Below is a small trained network, with its code and all its weights. Each question gives an input and a class and asks what happens when units are switched off, that is, made to give their printed mean instead of their output.

import numpy as np


def w(rows, s, z=0):
    codes = np.array(rows[::2]) - 128.0
    scale = np.full(codes.shape[1], s)
    scale[-1] = z or s
    return codes * scale


def f(y):
    return y / 2 * (1 + np.tanh(0.7978845608 * (y + 0.044715 * y**3)))


def log_softmax(a):
    a = a - a.max(-1, keepdims=True)
    return a - np.log(np.exp(a).sum(-1, keepdims=True))


def net(x, mask):
    res = np.array(x, float).reshape(1, 8) / 4 @ E
    y = f(res @ A[0][:, :-1].T + A[0][:, -1])
    res = res + np.where(mask, y, B[0][:, -1]) @ B[0][:, :-1]
    return log_softmax(res[-1] @ U[:, :-1].T + U[:, -1])


A, B = {}, {}
E = w([
[165,138,119,155,136],'x0',
[130,121,134,131,128],'x1',
[119,143,119,117,136],'x2',
[183,65,112,172,221],'x3',
[126,141,85,113,139],'x4',
[198,130,141,84,128],'x5',
[44,8,63,98,101],'x6',
[118,132,116,113,134],'x7',
],0.011)
A[0] = w([
[60,112,106,157,96,143],'N0',
[132,16,164,70,223,150],'N1',
[173,142,189,58,147,161],'N2',
[85,199,156,200,223,100],'N3',
[192,5,91,41,61,219],'N4',
[88,45,75,255,181,202],'N5',
[93,222,115,182,32,254],'N6',
[214,131,223,46,35,137],'N7',
[94,173,14,133,208,163],'N8',
],0.0087,0.0046)
B[0] = w([
[91,24,163,62,94,183],'N0',
[82,161,104,189,183,197],'N1',
[239,206,69,119,173,185],'N2',
[168,62,227,180,138,189],'N3',
[101,220,254,169,130,230],'N4',
[50,83,147,178,174,226],'N5',
[89,144,209,29,102,254],'N6',
[200,198,89,87,116,222],'N7',
[123,124,170,208,86,175],'N8',
],0.0088,0.0094)
U = w([
[73,174,204,74,63,253],'0',
[128,105,188,186,130,252],'1',
[157,170,99,27,67,51],'2',
[179,147,71,174,170,144],'3',
[59,26,156,84,2,127],'4',
[51,36,85,161,119,10],'5',
],0.0098,0.0045)

Each question gives the input, the list of numbers given to net, and the class t.
The units are the neurons (one row each of A and B). Each row of codes is followed by its name. A weight is (code - 128) times the scale printed after its matrix; where a second scale follows, it is the last column's (A, B and U).
mask holds one flag per neuron, in row order. A switched-off neuron (its flag False) gives its mean, the last column of its row in B, instead of its output. The means were averaged over made-up inputs and are rounded, as every weight is.
A unit's drop is (log p(t) with every unit on - log p(t) with that unit switched off) / (log p(t) with every unit on - log p(t) with every unit switched off).
The circuit of an input: a set's keep is (log p(t) with only the set's units on - log p(t) with every unit switched off) / (log p(t) with every unit on - log p(t) with every unit switched off). Starting from all 9 units, units are removed one at a time, each time the one whose removal leaves the highest keep (on an exact tie, the one counted first), for as long as the keep stays at least 0.8.
circuit, biggest first: the units of the circuit, biggest drop first
most important unit: the unit with the biggest drop
k most important neurons: the k neurons with the biggest drops, biggest first
drop when u is switched off: that unit's drop, to one decimal
input [0,-6,1,2,-8,0,3,-6], class 5: most important unit => N6
input [-3,-6,1,2,6,3,6,0], class 1: circuit, biggest first => [N4; N6]
input [-8,-8,-2,1,8,7,6,-6], class 1: circuit, biggest first => [N6; N1]
input [-1,1,1,0,-7,-2,1,6], class 4: circuit, biggest first => [N4; N2]
input [2,6,5,0,2,1,-7,2], class 2: 2 most important neurons => [N5; N4]
input [3,2,0,-4,-2,2,-4,5], class 2: 2 most important neurons => [N4; N7]
input [-6,3,-4,7,7,-2,1,0], class 5: circuit, biggest first => [N5; N2]
input [4,5,4,0,-4,1,0,0], class 2: 3 most important neurons => [N5; N4; N3]
input [-5,6,-6,0,-1,5,0,-6], class 2: 3 most important neurons => [N5; N7; N3]
input [2,-7,-7,0,2,7,-3,6], class 2: circuit, biggest first => [N5; N7]
input [-5,1,0,8,4,5,-4,5], class 3: circuit, biggest first => [N2; N6]
input [3,-6,-4,1,-8,-7,5,2], class 5: 2 most important neurons => [N5; N6]
input [1,-5,6,4,4,6,4,8], class 1: circuit, biggest first => [N4; N6; N8]
input [8,8,-1,6,7,-2,4,-7], class 5: circuit, biggest first => [N5]
input [4,-2,6,1,-3,-4,7,-8], class 5: 3 most important neurons => [N5; N6; N1]
input [6,1,-2,1,7,7,7,-6], class 1: 2 most important neurons => [N4; N6]
input [3,-3,8,2,-2,-3,2,1], class 5: 2 most important neurons => [N4; N6]
input [6,8,5,5,-8,-8,3,5], class 5: 2 most important neurons => [N5; N4]
input [4,-7,3,3,-7,-2,8,4], class 5: 3 most important neurons => [N5; N1; N6]
input [-1,2,4,-6,-3,8,-1,-7], class 2: most important unit => N7
input [-6,8,1,4,7,-5,2,8], class 5: drop when N5 is switched off => 0.1
input [0,5,-3,3,5,6,-3,0], class 3: drop when N8 is switched off => 0.0
input [6,8,5,5,-5,-6,2,8], class 5: drop when N4 is switched off => 0.2
